Here is a tiny trained network, its code and every weight. The questions are about switching its units off for an input and a target symbol, where a switched-off unit gives its printed mean instead of its output.

import numpy as np


def w(rows, s, z=0):
    codes = np.array(rows[::2]) - 128.0
    scale = np.full(codes.shape[1], s)
    scale[-1] = z or s
    return codes * scale


def norm(h):
    return h / np.sqrt((h * h).mean(-1, keepdims=True) + 1e-5)


def f(y):
    return np.maximum(y, 0)


def softmax(a):
    e = np.exp(a - a.max(-1, keepdims=True))
    return e / e.sum(-1, keepdims=True)


def log_softmax(a):
    a = a - a.max(-1, keepdims=True)
    return a - np.log(np.exp(a).sum(-1, keepdims=True))


def net(x, mask):
    ids = ['αβδεηλξστφψω'.index(c) for c in x.split()]
    T = len(ids)
    res = E[ids] + P[:T]
    u = 0
    for l in range(2):
        r = norm(res)
        for j in range(2):
            rows = slice(2 * j, 2 * j + 2)
            q, k, v = (r @ M[l][rows].T for M in (Q, K, V))
            z = softmax(np.where(np.tri(T) > 0, q @ k.T / 2**0.5, -1e9)) @ v
            o = O[l][rows]
            res = res + np.where(mask[u + j], z, o[:, -1]) @ o[:, :-1]
        u += 2
        y = f(norm(res) @ A[l][:, :-1].T + A[l][:, -1])
        res = res + np.where(mask[u : u + 8], y, B[l][:, -1]) @ B[l][:, :-1]
        u += 8
    return log_softmax(norm(res)[-1] @ U[:, :-1].T + U[:, -1])


Q, K, V, O, A, B = {}, {}, {}, {}, {}, {}
E = w([
[132,144,121,139,104,81,127,111],'α',
[75,135,121,253,173,100,150,162],'β',
[124,139,119,139,108,84,138,114],'δ',
[158,163,110,126,105,128,82,110],'ε',
[151,152,115,125,111,105,95,127],'η',
[112,116,120,141,111,73,132,111],'λ',
[120,129,124,93,140,104,89,152],'ξ',
[81,136,115,137,118,81,116,123],'σ',
[62,142,159,95,138,124,129,113],'τ',
[84,84,84,122,167,126,137,104],'φ',
[151,122,134,125,158,181,95,97],'ψ',
[175,90,132,172,107,148,140,154],'ω',
],0.031)
P = w([
[140,137,67,3,9,161,135,115],'0',
[130,131,90,37,29,138,135,100],'1',
[125,116,107,58,44,133,122,95],'2',
[140,130,105,74,69,106,114,94],'3',
[138,127,118,85,84,98,109,100],'4',
[151,126,119,102,103,94,103,95],'5',
[149,120,130,122,114,89,103,96],'6',
[152,116,140,135,127,82,97,103],'7',
[153,113,142,146,145,84,89,107],'8',
[150,105,145,166,157,89,82,107],'9',
[154,97,156,180,169,103,71,111],'10',
[158,86,161,205,184,105,58,112],'11',
[155,94,164,214,187,111,61,123],'12',
[153,104,158,245,184,121,60,122],'13',
],0.012)
Q[0] = w([
[131,127,154,143,136,205,183,186],'0.h0',
[11,166,142,120,135,75,11,99],'0.h0',
[158,160,95,143,185,31,72,109],'0.h1',
[163,56,87,164,92,132,64,151],'0.h1',
],0.012)
K[0] = w([
[133,90,108,71,34,153,174,72],'0.h0',
[116,115,160,209,246,156,174,153],'0.h0',
[108,133,197,141,176,80,89,55],'0.h1',
[122,149,107,214,186,141,114,173],'0.h1',
],0.011)
V[0] = w([
[106,254,183,149,135,122,175,96],'0.h0',
[47,187,158,87,168,127,75,140],'0.h0',
[182,67,147,108,115,144,168,145],'0.h1',
[148,159,88,168,128,107,117,192],'0.h1',
],0.0085)
O[0] = w([
[132,43,98,139,95,232,171,194,47],'0.h0',
[84,181,185,173,73,165,57,104,177],'0.h0',
[245,244,106,157,161,99,193,2,3],'0.h1',
[152,205,39,193,180,74,154,168,117],'0.h1',
],0.0093,0.0036)
A[0] = w([
[122,102,160,114,179,203,132,125,160],'0.n0',
[105,143,173,183,178,197,137,72,94],'0.n1',
[124,93,97,117,123,216,124,254,157],'0.n2',
[242,124,64,184,39,99,96,177,92],'0.n3',
[144,142,242,35,172,202,203,93,54],'0.n4',
[78,135,184,28,220,121,114,132,253],'0.n5',
[78,50,74,104,155,170,178,62,31],'0.n6',
[92,119,59,139,85,80,89,58,26],'0.n7',
],0.0077,0.0022)
B[0] = w([
[176,85,94,70,104,80,116,151,157],'0.n0',
[98,51,49,151,47,76,150,176,156],'0.n1',
[149,184,184,235,90,68,130,81,196],'0.n2',
[120,96,230,5,154,92,146,164,225],'0.n3',
[117,115,2,135,78,22,37,169,151],'0.n4',
[197,144,122,166,73,110,175,81,254],'0.n5',
[77,188,164,91,151,114,124,116,155],'0.n6',
[147,148,118,71,186,70,91,175,226],'0.n7',
],0.0078,0.006)
Q[1] = w([
[97,134,117,126,119,62,68,141],'1.h0',
[102,164,180,128,105,119,151,171],'1.h0',
[105,153,183,123,146,153,112,127],'1.h1',
[158,115,154,117,122,191,248,154],'1.h1',
],0.015)
K[1] = w([
[115,49,107,234,248,131,50,131],'1.h0',
[132,103,166,25,118,53,19,171],'1.h0',
[27,121,119,118,169,171,105,111],'1.h1',
[74,197,82,2,30,139,208,85],'1.h1',
],0.0073)
V[1] = w([
[200,157,158,134,75,121,106,140],'1.h0',
[126,110,117,90,131,127,135,69],'1.h0',
[121,153,251,106,148,134,172,144],'1.h1',
[77,151,129,78,144,106,127,117],'1.h1',
],0.017)
O[1] = w([
[190,40,12,209,148,157,67,100,255],'1.h0',
[72,75,193,173,180,192,177,43,193],'1.h0',
[242,189,181,214,41,110,188,160,30],'1.h1',
[78,202,123,206,140,174,142,229,254],'1.h1',
],0.011,0.0031)
A[1] = w([
[229,97,114,209,183,197,217,62,213],'1.n0',
[226,81,132,130,65,157,116,54,230],'1.n1',
[77,103,109,120,27,102,145,73,188],'1.n2',
[124,131,212,144,131,155,139,24,78],'1.n3',
[206,91,119,137,167,214,214,175,254],'1.n4',
[129,118,196,10,107,61,41,127,160],'1.n5',
[66,110,55,171,161,87,178,156,137],'1.n6',
[220,203,71,122,254,195,112,141,228],'1.n7',
],0.009,0.003)
B[1] = w([
[151,111,104,141,147,7,156,141,166],'1.n0',
[97,111,127,113,100,95,192,140,184],'1.n1',
[191,120,145,111,87,116,92,146,181],'1.n2',
[86,144,81,203,143,104,183,139,158],'1.n3',
[72,98,67,155,130,106,120,100,152],'1.n4',
[124,133,108,54,109,138,163,103,254],'1.n5',
[193,124,169,105,140,162,122,114,176],'1.n6',
[161,134,192,131,141,130,166,108,168],'1.n7',
],0.015,0.0096)
U = w([
[126,145,104,135,122,118,134,135,73],'α',
[79,199,43,100,134,121,88,227,107],'β',
[128,124,109,123,120,171,190,165,166],'δ',
[178,134,103,159,121,54,193,56,175],'ε',
[189,213,91,150,149,81,36,78,120],'η',
[42,188,154,136,138,92,159,98,176],'λ',
[121,115,47,128,117,126,150,159,169],'ξ',
[101,97,157,146,22,162,78,129,112],'σ',
[206,90,176,115,110,191,143,125,224],'τ',
[154,109,247,89,156,154,150,132,89],'φ',
[80,64,64,114,173,129,95,39,2],'ψ',
[234,177,166,137,114,133,160,139,123],'ω',
],0.013,0.0052)

Each question gives the input, a string of symbols that net reads in full, and the target symbol t.
The units are the heads (2 rows each of Q, K, V and O) and the neurons (one row each of A and B). Each row of codes is followed by its name. A weight is (code - 128) times the scale printed after its matrix; where a second scale follows, it is the last column's (O, A, B and U).
mask holds one flag per unit, layer by layer, with each layer's heads first. A switched-off unit (its flag False) gives its mean, the last column of its rows in O or B, instead of its output. The means were averaged over made-up inputs and are rounded, as every weight is.
A unit's drop is (log p(t) with every unit on - log p(t) with that unit switched off) / (log p(t) with every unit on - log p(t) with every unit switched off).
The circuit of an input: a set's keep is (log p(t) with only the set's units on - log p(t) with every unit switched off) / (log p(t) with every unit on - log p(t) with every unit switched off). Starting from the 12 units with the biggest drops (on a tie, the unit counted first), units are removed one at a time, each time the one whose removal leaves the highest keep (on an exact tie, the one counted first), for as long as the keep stays at least 0.8.
units of the circuit, in order: the units of the circuit, biggest drop first
most important unit: the unit with the biggest drop
top k neurons: the k neurons with the biggest drops, biggest first
top k neurons in layer l: the k neurons of layer l with the biggest drops, biggest first
heads that matter: for each layer, one digit per head in row order, 1 if its drop is at least 0.15 and else 0, layers parted by /
input β η ε ψ λ σ ξ τ τ τ φ τ ε β, target σ: most important unit : 0.h1
input ξ ξ δ α σ ξ δ λ ξ τ ε β ψ β, target ψ: units of the circuit, in order : [1.h1; 0.n1]
input α δ ξ φ ξ α δ, target η: top 2 neurons : [0.n5; 0.n6]
input ξ δ λ β σ ψ φ τ, target ψ: units of the circuit, in order : [1.h1; 0.n3]
input ε ξ η α ω λ δ ψ η τ α, target σ: units of the circuit, in order : [0.h1; 0.h0]
input τ φ τ σ σ ξ τ ε σ ψ τ τ ξ σ, target σ: units of the circuit, in order : [0.h1; 0.h0]
input α σ ξ α, target β: heads that matter : 00 / 01
input ξ τ τ ξ η τ φ φ ε ξ λ α, target η: units of the circuit, in order : [0.h0; 0.n5; 1.n1]
input ξ ε η ω σ σ τ, target σ: units of the circuit, in order : [0.h0; 1.n2]
input ξ ω τ ξ η ψ ξ ε σ ξ η, target β: units of the circuit, in order : [0.h1; 0.n3; 1.h1]
input λ σ φ ω τ φ ε, target λ: heads that matter : 01 / 10
input ψ λ τ ε ε ω, target ε: top 2 neurons in layer 1 : [1.n0; 1.n7]
input φ ψ ξ ξ, target ψ: heads that matter : 00 / 11
input τ η ξ δ ξ η ξ φ ξ ε σ ε ξ, target β: top neuron : [0.n2]
input ξ σ η, target β: heads that matter : 00 / 01
input φ τ ξ τ ξ ξ ε τ ξ δ, target σ: units of the circuit, in order : [0.h1; 1.n0]
input ε ψ ε β τ β ξ ψ λ β, target ψ: top 2 neurons : [0.n3; 0.n0]
input ξ β τ φ τ ξ φ ω η ξ ξ ψ ψ ξ, target ψ: units of the circuit, in order : [1.h1; 0.n1]
input ξ λ ω φ φ ψ ξ λ, target ψ: heads that matter : 00 / 11
input τ τ ξ ξ ξ, target η: most important unit : 0.h0
input η σ λ, target β: units of the circuit, in order : [1.h1; 0.n7]
input δ τ ξ φ ε λ ξ ψ η ξ σ, target β: heads that matter : 01 / 10
input ξ ξ τ ε ω τ τ φ δ, target λ: heads that matter : 01 / 10
input ξ φ τ ω τ, target ε: units of the circuit, in order : [0.n5; 0.h0]
input σ ω λ σ φ τ σ η ξ τ ε ξ φ δ, target λ: heads that matter : 00 / 10
input ψ ψ δ ψ φ τ ξ ξ φ ω ε ε, target ε: heads that matter : 10 / 01
input τ ω η, target ε: most important unit : 1.h0
input η ω τ ξ ω ε φ, target ε: top 2 neurons : [0.n5; 0.n3]
input ω ε φ λ ξ τ δ τ ε λ ξ ξ σ, target β: heads that matter : 10 / 10
input φ η α τ ψ τ ε, target ψ: top 2 neurons : [0.n3; 0.n4]
